Here is a tiny trained network, its code and every weight. The questions are about switching its units off for an input and a class, where a switched-off unit gives its printed mean instead of its output.

import numpy as np


def w(rows, s, z=0):
    codes = np.array(rows[::2]) - 128.0
    scale = np.full(codes.shape[1], s)
    scale[-1] = z or s
    return codes * scale


def norm(h):
    return h / np.sqrt((h * h).mean(-1, keepdims=True) + 1e-5)


def f(y):
    return y / 2 * (1 + np.tanh(0.7978845608 * (y + 0.044715 * y**3)))


def log_softmax(a):
    a = a - a.max(-1, keepdims=True)
    return a - np.log(np.exp(a).sum(-1, keepdims=True))


def net(x, mask):
    res = np.array(x, float).reshape(1, 2) / 4 @ E
    u = 0
    for l in range(2):
        y = f(norm(res) @ A[l][:, :-1].T + A[l][:, -1])
        res = res + np.where(mask[u : u + 5], y, B[l][:, -1]) @ B[l][:, :-1]
        u += 5
    return log_softmax(norm(res)[-1] @ U[:, :-1].T + U[:, -1])


A, B = {}, {}
E = w([
[41,64,116,2,123,254,134,89,76],'x0',
[63,151,31,180,219,174,188,52,242],'x1',
],0.0085)
A[0] = w([
[153,254,77,133,115,123,167,14,103,70],'L0N0',
[120,190,161,68,72,120,79,134,73,124],'L0N1',
[165,178,143,176,83,104,107,40,42,91],'L0N2',
[48,155,38,108,139,124,147,155,134,130],'L0N3',
[185,192,107,182,152,82,140,177,182,1],'L0N4',
],0.0074,0.0033)
B[0] = w([
[70,93,1,66,62,94,167,151,73,174],'L0N0',
[85,95,39,192,141,103,147,186,135,248],'L0N1',
[102,138,91,58,116,197,219,129,151,166],'L0N2',
[194,65,99,141,128,57,58,172,72,206],'L0N3',
[137,114,174,69,222,116,41,106,164,255],'L0N4',
],0.0097,0.0047)
A[1] = w([
[116,198,45,188,177,189,254,159,122,3],'L1N0',
[156,189,172,105,9,125,221,59,182,113],'L1N1',
[66,121,137,44,123,233,179,93,80,126],'L1N2',
[111,150,25,155,163,184,185,9,194,123],'L1N3',
[104,80,127,64,168,167,43,176,151,162],'L1N4',
],0.0077,0.0034)
B[1] = w([
[108,36,169,148,200,166,143,215,116,137],'L1N0',
[247,117,136,124,161,177,135,127,118,115],'L1N1',
[126,184,181,79,130,58,118,82,147,221],'L1N2',
[119,145,138,161,58,94,156,143,162,205],'L1N3',
[192,167,92,193,152,176,120,133,162,254],'L1N4',
],0.013,0.0071)
U = w([
[77,179,235,63,135,93,70,137,177,212],'0',
[5,79,90,169,1,75,160,243,78,217],'1',
[107,43,102,188,201,233,101,238,107,2],'2',
],0.0077,0.0026)

Each question gives the input, the list of numbers given to net, and the class t.
The units are the neurons (one row each of A and B). Each row of codes is followed by its name. A weight is (code - 128) times the scale printed after its matrix; where a second scale follows, it is the last column's (A, B and U).
mask holds one flag per neuron, layer by layer. A switched-off neuron (its flag False) gives its mean, the last column of its row in B, instead of its output. The means were averaged over made-up inputs and are rounded, as every weight is.
A unit's drop is (log p(t) with every unit on - log p(t) with that unit switched off) / (log p(t) with every unit on - log p(t) with every unit switched off).
The circuit of an input: a set's keep is (log p(t) with only the set's units on - log p(t) with every unit switched off) / (log p(t) with every unit on - log p(t) with every unit switched off). Starting from all 10 units, units are removed one at a time, each time the one whose removal leaves the highest keep (on an exact tie, the one counted first), for as long as the keep stays at least 0.8.
circuit, biggest first: the units of the circuit, biggest drop first
most important unit: the unit with the biggest drop
top k neurons: the k neurons with the biggest drops, biggest first
k most important neurons of layer l: the k neurons of layer l with the biggest drops, biggest first
drop when u is switched off: that unit's drop, to one decimal
input [2,6], class 1: most important unit	L1N3
input [1,-2], class 2: 2 most important neurons of layer 1	[L1N0 L1N3]
input [2,-1], class 2: circuit, biggest first	[L0N1 L1N3]
input [3,-1], class 2: top 3 neurons	[L0N2 L0N1 L1N4]
input [5,7], class 1: 2 most important neurons of layer 0	[L0N4 L0N3]
input [-2,1], class 2: 3 most important neurons of layer 1	[L1N2 L1N4 L1N3]
input [5,3], class 0: top 2 neurons	[L1N2 L0N1]
input [-3,-2], class 2: 2 most important neurons of layer 0	[L0N4 L0N2]
input [3,-3], class 2: top 3 neurons	[L0N1 L1N3 L0N0]
input [-1,-3], class 2: top 2 neurons	[L1N0 L0N2]
input [-3,7], class 1: top 2 neurons	[L1N3 L0N0]
input [0,-1], class 2: top 3 neurons	[L1N0 L0N0 L1N2]
input [4,7], class 1: top 2 neurons	[L1N3 L0N4]
input [5,4], class 0: most important unit	L0N1
input [-3,5], class 1: top 2 neurons	[L0N0 L1N3]
input [-2,6], class 1: top 2 neurons	[L1N3 L0N0]
input [-2,8], class 1: 2 most important neurons of layer 1	[L1N3 L1N4]
input [5,1], class 0: top 3 neurons	[L1N2 L0N4 L0N1]
input [4,8], class 1: top 2 neurons	[L1N3 L0N4]
input [-1,0], class 2: most important unit	L0N4
input [2,5], class 1: top 2 neurons	[L0N4 L1N3]
input [1,0], class 2: 2 most important neurons of layer 1	[L1N2 L1N3]
input [-1,5], class 1: drop when L1N3 is switched off	0.2
input [8,4], class 0: drop when L1N2 is switched off	1.1
input [0,7], class 1: drop when L1N3 is switched off	0.5
